Below is a small trained network, with its code and all its weights. Each question gives an input and a class and asks what happens when units are switched off, that is, made to give their printed mean instead of their output.

import numpy as np


def w(rows, s, z=0):
    codes = np.array(rows[::2]) - 128.0
    scale = np.full(codes.shape[1], s)
    scale[-1] = z or s
    return codes * scale


def f(y):
    return y / 2 * (1 + np.tanh(0.7978845608 * (y + 0.044715 * y**3)))


def log_softmax(a):
    a = a - a.max(-1, keepdims=True)
    return a - np.log(np.exp(a).sum(-1, keepdims=True))


def net(x, mask):
    res = np.array(x, float).reshape(1, 5) / 4 @ E
    y = f(res @ A[0][:, :-1].T + A[0][:, -1])
    res = res + np.where(mask, y, B[0][:, -1]) @ B[0][:, :-1]
    return log_softmax(res[-1] @ U[:, :-1].T + U[:, -1])


A, B = {}, {}
E = w([
[148,94,78,107,129,180,226,83,216,78,59,154],'x0',
[188,176,197,179,119,181,160,137,144,180,107,62],'x1',
[100,166,223,31,99,195,100,161,99,81,58,118],'x2',
[162,191,196,195,209,95,144,210,94,89,69,223],'x3',
[164,176,61,88,112,97,120,122,106,183,10,123],'x4',
],0.011)
A[0] = w([
[196,75,72,163,150,24,137,150,122,152,186,134,131],'n0',
[150,111,118,160,99,98,199,101,159,94,119,147,128],'n1',
[69,120,168,167,131,129,119,100,142,91,190,144,115],'n2',
[40,121,114,78,97,110,106,160,104,66,99,163,160],'n3',
[110,127,106,90,49,182,86,77,194,135,149,49,177],'n4',
[145,201,51,120,71,75,98,146,85,108,102,100,156],'n5',
[120,146,165,120,179,116,166,202,125,77,107,165,228],'n6',
[105,129,106,144,127,115,170,103,117,191,142,96,103],'n7',
[147,139,140,119,136,49,58,166,104,149,143,93,133],'n8',
[121,126,204,121,156,157,158,107,129,138,192,135,141],'n9',
[141,184,85,67,72,96,148,105,103,178,57,183,175],'n10',
[146,169,64,114,157,145,107,150,152,204,88,163,113],'n11',
[62,152,199,2,99,198,121,179,97,52,57,103,188],'n12',
[163,82,123,117,115,125,141,71,144,65,96,175,72],'n13',
[173,80,65,143,156,109,90,133,160,185,153,124,131],'n14',
[128,87,118,80,140,147,163,121,189,82,42,129,107],'n15',
[161,94,95,121,156,94,133,106,154,161,162,158,81],'n16',
[124,135,164,155,162,147,176,138,86,117,104,144,66],'n17',
[116,163,126,154,158,127,152,156,81,126,99,170,39],'n18',
[79,82,184,169,151,167,151,140,150,71,174,149,134],'n19',
[158,156,160,190,107,144,127,118,160,172,102,68,125],'n20',
[93,121,75,84,144,123,111,137,138,136,148,152,161],'n21',
[86,137,134,97,127,97,97,155,115,180,173,175,118],'n22',
[171,161,176,166,175,182,174,151,175,206,118,95,177],'n23',
[122,127,72,121,72,129,62,105,150,138,102,66,151],'n24',
[118,62,136,77,122,139,118,109,119,173,137,99,4],'n25',
[199,174,136,175,139,93,146,90,99,82,127,199,51],'n26',
[139,121,83,193,139,107,117,118,178,144,143,104,144],'n27',
[116,78,186,162,107,74,77,116,66,167,169,119,136],'n28',
[123,101,35,103,124,107,140,116,71,68,127,187,169],'n29',
[139,78,125,92,102,172,110,88,155,83,97,130,35],'n30',
[139,96,103,141,51,108,156,60,136,164,175,80,179],'n31',
[94,140,108,195,230,67,169,124,143,156,117,117,117],'n32',
[153,146,120,162,173,80,126,156,105,102,115,176,191],'n33',
[71,93,72,127,126,97,70,152,131,94,85,153,73],'n34',
[84,78,173,135,121,114,155,136,160,108,175,126,112],'n35',
[142,78,128,132,156,127,188,110,190,93,91,146,157],'n36',
[105,135,82,73,209,36,128,108,141,99,160,158,94],'n37',
[87,57,142,78,150,44,123,131,146,91,141,181,72],'n38',
[143,89,73,158,166,109,171,149,133,145,126,114,99],'n39',
[178,127,126,170,132,102,84,179,148,85,112,142,112],'n40',
[160,150,185,126,100,61,69,143,90,141,155,66,26],'n41',
[121,199,113,161,129,158,105,168,129,44,108,143,99],'n42',
[144,136,136,138,164,125,141,172,178,108,102,183,170],'n43',
[86,163,117,135,122,101,70,146,98,136,141,127,82],'n44',
[121,109,111,64,97,138,118,123,115,110,162,77,116],'n45',
[166,113,175,146,90,148,193,135,129,187,122,114,142],'n46',
[116,131,115,138,99,59,138,115,38,156,82,97,165],'n47',
],0.01,0.0021)
B[0] = w([
[112,99,230,168,171,202,74,107,78,138,102,137,198],'n0',
[119,49,132,112,85,118,97,51,114,128,67,174,165],'n1',
[239,196,52,222,138,189,138,113,198,159,74,184,174],'n2',
[80,155,237,125,123,168,124,170,134,178,210,127,186],'n3',
[146,142,77,101,145,39,79,161,121,75,153,114,205],'n4',
[189,141,94,192,133,151,134,116,201,127,115,157,173],'n5',
[175,135,99,71,127,60,95,134,126,105,172,139,200],'n6',
[126,155,147,89,171,108,82,95,114,118,135,156,151],'n7',
[100,47,79,157,127,42,152,40,116,127,50,154,178],'n8',
[154,157,125,190,141,151,113,99,213,141,130,116,168],'n9',
[145,206,116,208,162,156,128,160,168,156,91,194,195],'n10',
[174,191,124,169,128,204,141,104,215,124,113,193,169],'n11',
[169,53,255,119,183,195,46,130,71,152,111,159,251],'n12',
[62,96,116,169,55,44,179,73,85,108,91,124,169],'n13',
[190,115,162,124,180,185,59,150,63,135,155,163,171],'n14',
[74,53,99,147,129,123,147,59,144,124,93,140,195],'n15',
[96,131,183,97,138,164,109,180,118,106,122,137,161],'n16',
[107,136,123,118,85,107,80,102,99,84,161,108,162],'n17',
[145,200,79,112,100,131,146,118,137,41,141,89,170],'n18',
[170,197,111,141,131,159,134,80,209,160,71,164,188],'n19',
[41,164,166,87,50,116,171,118,168,239,183,59,169],'n20',
[147,144,156,67,151,101,158,191,162,154,168,76,160],'n21',
[77,87,99,144,93,73,146,96,144,168,101,136,163],'n22',
[65,154,184,149,84,88,140,74,173,142,213,103,186],'n23',
[152,181,111,100,154,107,116,145,156,65,120,138,175],'n24',
[132,161,75,81,127,151,122,166,83,63,107,84,157],'n25',
[149,167,64,118,139,100,104,93,63,85,152,85,177],'n26',
[104,100,210,95,143,165,32,151,109,128,135,138,166],'n27',
[118,54,123,143,103,60,171,12,121,100,45,139,186],'n28',
[122,135,162,125,146,88,136,107,166,193,136,76,189],'n29',
[107,135,136,140,168,95,116,74,90,103,112,150,169],'n30',
[147,167,110,105,160,40,60,135,117,67,155,125,185],'n31',
[149,131,176,89,210,201,79,178,20,85,135,119,180],'n32',
[160,169,111,82,188,70,107,150,121,105,171,102,190],'n33',
[89,157,137,97,130,126,175,87,168,191,214,36,169],'n34',
[183,188,73,182,168,166,135,83,172,148,93,179,164],'n35',
[104,66,113,160,134,61,181,31,92,121,105,162,181],'n36',
[88,186,177,92,138,136,176,159,117,203,171,88,181],'n37',
[84,211,185,80,109,111,179,108,138,213,153,83,178],'n38',
[96,77,154,124,148,220,121,109,81,154,115,201,162],'n39',
[133,158,113,104,151,60,120,155,78,89,120,113,161],'n40',
[102,96,99,147,122,114,190,30,72,127,99,162,181],'n41',
[143,146,103,85,175,109,117,136,88,72,110,108,167],'n42',
[97,148,70,139,147,47,99,170,115,110,132,130,177],'n43',
[105,75,77,112,106,81,194,35,109,117,111,184,162],'n44',
[193,174,75,84,181,135,113,196,116,74,119,101,169],'n45',
[46,139,202,52,59,66,145,109,93,218,197,76,160],'n46',
[127,123,136,174,149,132,144,117,192,149,84,186,167],'n47',
],0.006,0.02)
U = w([
[143,187,71,63,147,79,83,158,68,2,175,80,107],'0',
[120,69,221,96,158,218,46,146,36,133,134,148,100],'1',
[20,196,177,81,98,101,177,128,153,241,215,53,116],'2',
[53,3,80,143,106,71,190,75,112,95,76,163,104],'3',
[200,219,86,189,147,184,136,126,247,152,99,186,107],'4',
[131,94,158,122,150,113,111,151,136,128,155,143,254],'5',
[111,107,74,122,50,236,242,236,78,106,156,74,56],'6',
[116,66,66,127,38,182,226,241,102,117,121,51,50],'7',
],0.0098,0.0091)

Each question gives the input, the list of numbers given to net, and the class t.
The units are the neurons (one row each of A and B). Each row of codes is followed by its name. A weight is (code - 128) times the scale printed after its matrix; where a second scale follows, it is the last column's (A, B and U).
mask holds one flag per neuron, in row order. A switched-off neuron (its flag False) gives its mean, the last column of its row in B, instead of its output. The means were averaged over made-up inputs and are rounded, as every weight is.
A unit's drop is (log p(t) with every unit on - log p(t) with that unit switched off) / (log p(t) with every unit on - log p(t) with every unit switched off).
The circuit of an input: a set's keep is (log p(t) with only the set's units on - log p(t) with every unit switched off) / (log p(t) with every unit on - log p(t) with every unit switched off). Starting from the 12 units with the biggest drops (on a tie, the unit counted first), units are removed one at a time, each time the one whose removal leaves the highest keep (on an exact tie, the one counted first), for as long as the keep stays at least 0.8.
circuit, biggest first: the units of the circuit, biggest drop first
k most important neurons: the k neurons with the biggest drops, biggest first
drop when u is switched off: that unit's drop, to one decimal
input [-1,-5,-6,7,1], class 0: circuit, biggest first => [n26]
input [0,-7,-5,7,8], class 4: 3 most important neurons => [n11; n10; n5]
input [6,4,-4,4,5], class 3: circuit, biggest first => [n36; n1]
input [-7,-1,-1,7,-8], class 4: 4 most important neurons => [n2; n19; n9; n35]
input [-8,4,6,-7,7], class 3: circuit, biggest first => [n41; n8]
input [-8,0,6,0,7], class 3: circuit, biggest first => [n8; n41]
input [8,8,-5,5,-8], class 2: 3 most important neurons => [n46; n23; n20]
input [1,7,-2,-7,8], class 4: 2 most important neurons => [n10; n11]
input [-5,3,-6,-7,-4], class 0: 3 most important neurons => [n31; n12; n4]
input [-5,-4,-6,2,6], class 1: 2 most important neurons => [n0; n32]
input [6,-7,7,0,0], class 1: 3 most important neurons => [n12; n20; n23]
input [1,5,5,8,-8], class 0: 3 most important neurons => [n6; n17; n42]
input [1,1,2,6,-7], class 4: 2 most important neurons => [n19; n2]
input [-8,-6,-8,-4,7], class 1: circuit, biggest first => [n0]
input [-7,7,0,3,-6], class 2: 2 most important neurons => [n20; n23]
input [-7,0,6,-7,6], class 0: 3 most important neurons => [n45; n4; n24]
input [4,-3,0,3,1], class 3: 2 most important neurons => [n36; n15]
input [-5,-5,5,6,-7], class 4: 2 most important neurons => [n2; n19]
input [-7,-4,-7,5,2], class 1: 3 most important neurons => [n0; n32; n14]
input [4,-4,4,-1,7], class 4: circuit, biggest first => [n10]
input [-6,-4,-2,5,4], class 3: 2 most important neurons => [n8; n44]
input [7,2,3,-1,6], class 3: drop when n15 is switched off => 0.3
input [-1,-8,-7,-7,8], class 2: drop when n22 is switched off => 0.1
input [-5,-5,-2,-3,2], class 2: drop when n23 is switched off => -0.1
input [1,-7,-2,3,8], class 4: drop when n5 is switched off => 1.3
